Below is a small trained network, with its code and all its weights. Each question gives an input and a class and asks what happens when units are switched off, that is, made to give their printed mean instead of their output.

import numpy as np


def w(rows, s, z=0):
    codes = np.array(rows[::2]) - 128.0
    scale = np.full(codes.shape[1], s)
    scale[-1] = z or s
    return codes * scale


def norm(h):
    return h / np.sqrt((h * h).mean(-1, keepdims=True) + 1e-5)


def f(y):
    return y / 2 * (1 + np.tanh(0.7978845608 * (y + 0.044715 * y**3)))


def log_softmax(a):
    a = a - a.max(-1, keepdims=True)
    return a - np.log(np.exp(a).sum(-1, keepdims=True))


def net(x, mask):
    res = np.array(x, float).reshape(1, 2) / 4 @ E
    u = 0
    for l in range(2):
        y = f(norm(res) @ A[l][:, :-1].T + A[l][:, -1])
        res = res + np.where(mask[u : u + 3], y, B[l][:, -1]) @ B[l][:, :-1]
        u += 3
    return log_softmax(norm(res)[-1] @ U[:, :-1].T + U[:, -1])


A, B = {}, {}
E = w([
[174,131,168,102,44,23,87,114,129,2],'x0',
[117,50,57,68,179,107,41,182,111,193],'x1',
],0.0082)
A[0] = w([
[78,137,109,123,97,255,142,185,150,154,3],'0.n0',
[164,85,51,128,153,122,71,162,42,152,160],'0.n1',
[42,140,172,176,155,83,216,160,136,62,147],'0.n2',
],0.0057,0.0039)
B[0] = w([
[196,165,186,130,76,127,85,197,138,116,172],'0.n0',
[206,130,186,107,126,156,206,78,114,134,253],'0.n1',
[180,47,156,9,198,134,180,49,178,163,202],'0.n2',
],0.012,0.0046)
A[1] = w([
[227,254,155,217,29,139,180,159,87,166,160],'1.n0',
[123,97,162,97,147,104,97,108,210,85,118],'1.n1',
[139,125,54,224,132,198,172,150,164,202,4],'1.n2',
],0.0087,0.0031)
B[1] = w([
[67,145,112,100,171,104,92,141,113,122,255],'1.n0',
[91,127,97,155,139,142,113,193,119,171,246],'1.n1',
[178,73,124,175,9,76,161,154,188,75,240],'1.n2',
],0.016,0.0051)
U = w([
[149,93,142,155,24,42,130,228,181,100,156],'0',
[255,59,212,73,107,146,211,15,91,142,200],'1',
[14,135,121,43,239,124,101,139,88,212,229],'2',
[154,202,111,234,142,197,64,74,100,131,11],'3',
[121,182,86,239,108,154,100,23,73,155,2],'4',
[146,183,83,225,101,167,83,28,62,125,16],'5',
[133,165,80,208,140,136,62,50,111,117,12],'6',
],0.011,0.0042)

Each question gives the input, the list of numbers given to net, and the class t.
The units are the neurons (one row each of A and B). Each row of codes is followed by its name. A weight is (code - 128) times the scale printed after its matrix; where a second scale follows, it is the last column's (A, B and U).
mask holds one flag per neuron, layer by layer. A switched-off neuron (its flag False) gives its mean, the last column of its row in B, instead of its output. The means were averaged over made-up inputs and are rounded, as every weight is.
A unit's drop is (log p(t) with every unit on - log p(t) with that unit switched off) / (log p(t) with every unit on - log p(t) with every unit switched off).
The circuit of an input: a set's keep is (log p(t) with only the set's units on - log p(t) with every unit switched off) / (log p(t) with every unit on - log p(t) with every unit switched off). Starting from all 6 units, units are removed one at a time, each time the one whose removal leaves the highest keep (on an exact tie, the one counted first), for as long as the keep stays at least 0.8.
units of the circuit, in order: the units of the circuit, biggest drop first
most important unit: the unit with the biggest drop
k most important neurons: the k neurons with the biggest drops, biggest first
k most important neurons of layer l: the k neurons of layer l with the biggest drops, biggest first
drop when u is switched off: that unit's drop, to one decimal
input [-2,4], class 1: 3 most important neurons -> (1.n1, 0.n1, 0.n0)
input [-3,-3], class 2: most important unit -> 0.n0
input [-1,2], class 2: units of the circuit, in order -> (1.n0, 0.n2)
input [2,-2], class 2: 3 most important neurons -> (0.n1, 1.n2, 1.n1)
input [1,-2], class 2: 2 most important neurons -> (0.n1, 1.n2)
input [3,-4], class 1: 4 most important neurons -> (0.n2, 1.n0, 1.n2, 0.n0)
input [-7,8], class 1: units of the circuit, in order -> (0.n1, 1.n0)
input [2,2], class 2: 3 most important neurons -> (0.n2, 1.n0, 1.n2)
input [-2,-2], class 2: 2 most important neurons -> (1.n2, 0.n0)
input [2,-1], class 2: 3 most important neurons -> (0.n1, 1.n2, 1.n1)
input [0,5], class 1: 3 most important neurons -> (0.n1, 0.n0, 1.n1)
input [-4,-4], class 0: 2 most important neurons -> (0.n1, 0.n0)
input [1,5], class 1: 3 most important neurons -> (0.n1, 0.n0, 1.n1)
input [-3,-2], class 2: 2 most important neurons -> (0.n0, 1.n0)
input [-1,8], class 1: 2 most important neurons -> (0.n1, 1.n0)
input [-8,5], class 0: most important neuron of layer 1 -> (1.n2)
input [3,4], class 1: 2 most important neurons of layer 1 -> (1.n1, 1.n2)
input [-2,6], class 1: drop when 0.n1 is switched off -> 0.4
input [-7,2], class 0: drop when 0.n1 is switched off -> 0.0
input [-4,1], class 0: drop when 1.n2 is switched off -> 2.2
input [0,-1], class 2: most important neuron of layer 0 -> (0.n1)
